Below is a small trained network, with its code and all its weights. Each question gives an input and a class and asks what happens when units are switched off, that is, made to give their printed mean instead of their output.

import numpy as np


def w(rows, s, z=0):
    codes = np.array(rows[::2]) - 128.0
    scale = np.full(codes.shape[1], s)
    scale[-1] = z or s
    return codes * scale


def norm(h):
    return h / np.sqrt((h * h).mean(-1, keepdims=True) + 1e-5)


def f(y):
    return y / 2 * (1 + np.tanh(0.7978845608 * (y + 0.044715 * y**3)))


def log_softmax(a):
    a = a - a.max(-1, keepdims=True)
    return a - np.log(np.exp(a).sum(-1, keepdims=True))


def net(x, mask):
    res = np.array(x, float).reshape(1, 5) / 4 @ E
    u = 0
    for l in range(4):
        y = f(norm(res) @ A[l][:, :-1].T + A[l][:, -1])
        res = res + np.where(mask[u : u + 3], y, B[l][:, -1]) @ B[l][:, :-1]
        u += 3
    return log_softmax(norm(res)[-1] @ U[:, :-1].T + U[:, -1])


A, B = {}, {}
E = w([
[77,112,155,146,223,123],'x0',
[55,129,183,49,158,24],'x1',
[176,34,207,89,45,56],'x2',
[199,135,207,188,167,127],'x3',
[195,16,2,91,221,146],'x4',
],0.008)
A[0] = w([
[60,228,118,233,101,172,40],'L0N1',
[139,156,105,236,74,98,254],'L0N2',
[58,119,173,191,2,157,76],'L0N3',
],0.0063,0.0033)
B[0] = w([
[129,249,57,60,226,242,214],'L0N1',
[206,150,105,72,175,233,252],'L0N2',
[195,176,179,132,161,111,212],'L0N3',
],0.011,0.0032)
A[1] = w([
[140,111,53,113,163,162,2],'L1N1',
[111,195,176,211,41,87,76],'L1N2',
[166,151,195,183,255,75,115],'L1N3',
],0.0084,0.0039)
B[1] = w([
[137,119,62,198,182,171,182],'L1N1',
[152,253,119,41,133,98,161],'L1N2',
[155,117,163,174,179,12,251],'L1N3',
],0.011,0.003)
A[2] = w([
[171,112,109,67,231,137,45],'L2N1',
[81,188,155,99,133,174,4],'L2N2',
[2,102,139,6,134,40,145],'L2N3',
],0.0085,0.0027)
B[2] = w([
[130,174,148,171,28,14,185],'L2N1',
[120,154,244,49,103,149,154],'L2N2',
[98,30,90,80,8,23,255],'L2N3',
],0.011,0.0052)
A[3] = w([
[147,165,11,106,254,91,254],'L3N1',
[64,81,71,93,188,148,58],'L3N2',
[153,93,36,173,79,149,245],'L3N3',
],0.0093,0.00096)
B[3] = w([
[6,103,104,166,103,128,254],'L3N1',
[110,118,92,157,82,148,159],'L3N2',
[148,118,148,141,88,188,230],'L3N3',
],0.016,0.005)
U = w([
[18,250,110,140,230,236,122],'0',
[171,228,233,83,60,37,57],'1',
[39,65,25,206,54,199,190],'2',
[236,62,139,164,50,220,149],'3',
[36,77,121,197,159,2,85],'4',
[74,25,117,73,16,40,203],'5',
[167,86,216,184,237,76,3],'6',
[202,231,187,76,114,201,99],'7',
],0.0093,0.0059)

Each question gives the input, the list of numbers given to net, and the class t.
The units are the neurons (one row each of A and B). Each row of codes is followed by its name. A weight is (code - 128) times the scale printed after its matrix; where a second scale follows, it is the last column's (A, B and U).
mask holds one flag per neuron, layer by layer. A switched-off neuron (its flag False) gives its mean, the last column of its row in B, instead of its output. The means were averaged over made-up inputs and are rounded, as every weight is.
A unit's drop is (log p(t) with every unit on - log p(t) with that unit switched off) / (log p(t) with every unit on - log p(t) with every unit switched off).
The circuit of an input: a set's keep is (log p(t) with only the set's units on - log p(t) with every unit switched off) / (log p(t) with every unit on - log p(t) with every unit switched off). Starting from all 12 units, units are removed one at a time, each time the one whose removal leaves the highest keep (on an exact tie, the one counted first), for as long as the keep stays at least 0.8.
circuit, biggest first: the units of the circuit, biggest drop first
unit that matters most: the unit with the biggest drop
k most important neurons: the k neurons with the biggest drops, biggest first
top k neurons in layer l: the k neurons of layer l with the biggest drops, biggest first
drop of u: that unit's drop, to one decimal
input [-3,-2,6,2,2], class 3: most important neuron => [L2N3]
input [-8,3,5,-6,-6], class 1: circuit, biggest first => [L0N3, L1N2]
input [-6,-4,6,-5,4], class 3: circuit, biggest first => [L3N1, L2N3]
input [-5,-7,-3,4,-3], class 0: 2 most important neurons => [L0N1, L2N3]
input [3,2,-5,8,3], class 4: circuit, biggest first => [L3N1, L1N3]
input [-4,0,4,8,-8], class 7: circuit, biggest first => [L2N3, L0N2]
input [-5,-7,-8,-8,-5], class 0: 2 most important neurons => [L0N1, L2N3]
input [-8,-2,-7,-8,-3], class 0: circuit, biggest first => [L2N3, L0N1]
input [2,0,4,5,5], class 4: 2 most important neurons => [L1N3, L2N3]
input [8,4,-8,-3,4], class 4: top 2 neurons in layer 0 => [L0N2, L0N1]
input [-2,3,0,5,7], class 4: 2 most important neurons => [L2N3, L2N1]
input [8,7,-8,-6,6], class 5: top 2 neurons in layer 2 => [L2N3, L2N1]
input [4,-6,4,-2,-3], class 7: 2 most important neurons => [L0N2, L2N3]
input [7,-5,-1,-7,-4], class 0: unit that matters most => L0N1
input [-3,-1,8,-7,-7], class 1: drop of L1N1 => 0.0
input [2,2,4,6,-1], class 6: drop of L0N2 => -0.1
input [2,-4,3,-6,-1], class 3: drop of L0N1 => 0.2
input [7,-6,7,-7,-7], class 1: drop of L3N3 => 0.1
input [8,2,-8,-5,1], class 2: top 2 neurons in layer 3 => [L3N2, L3N1]
input [-3,2,6,7,2], class 6: unit that matters most => L2N3
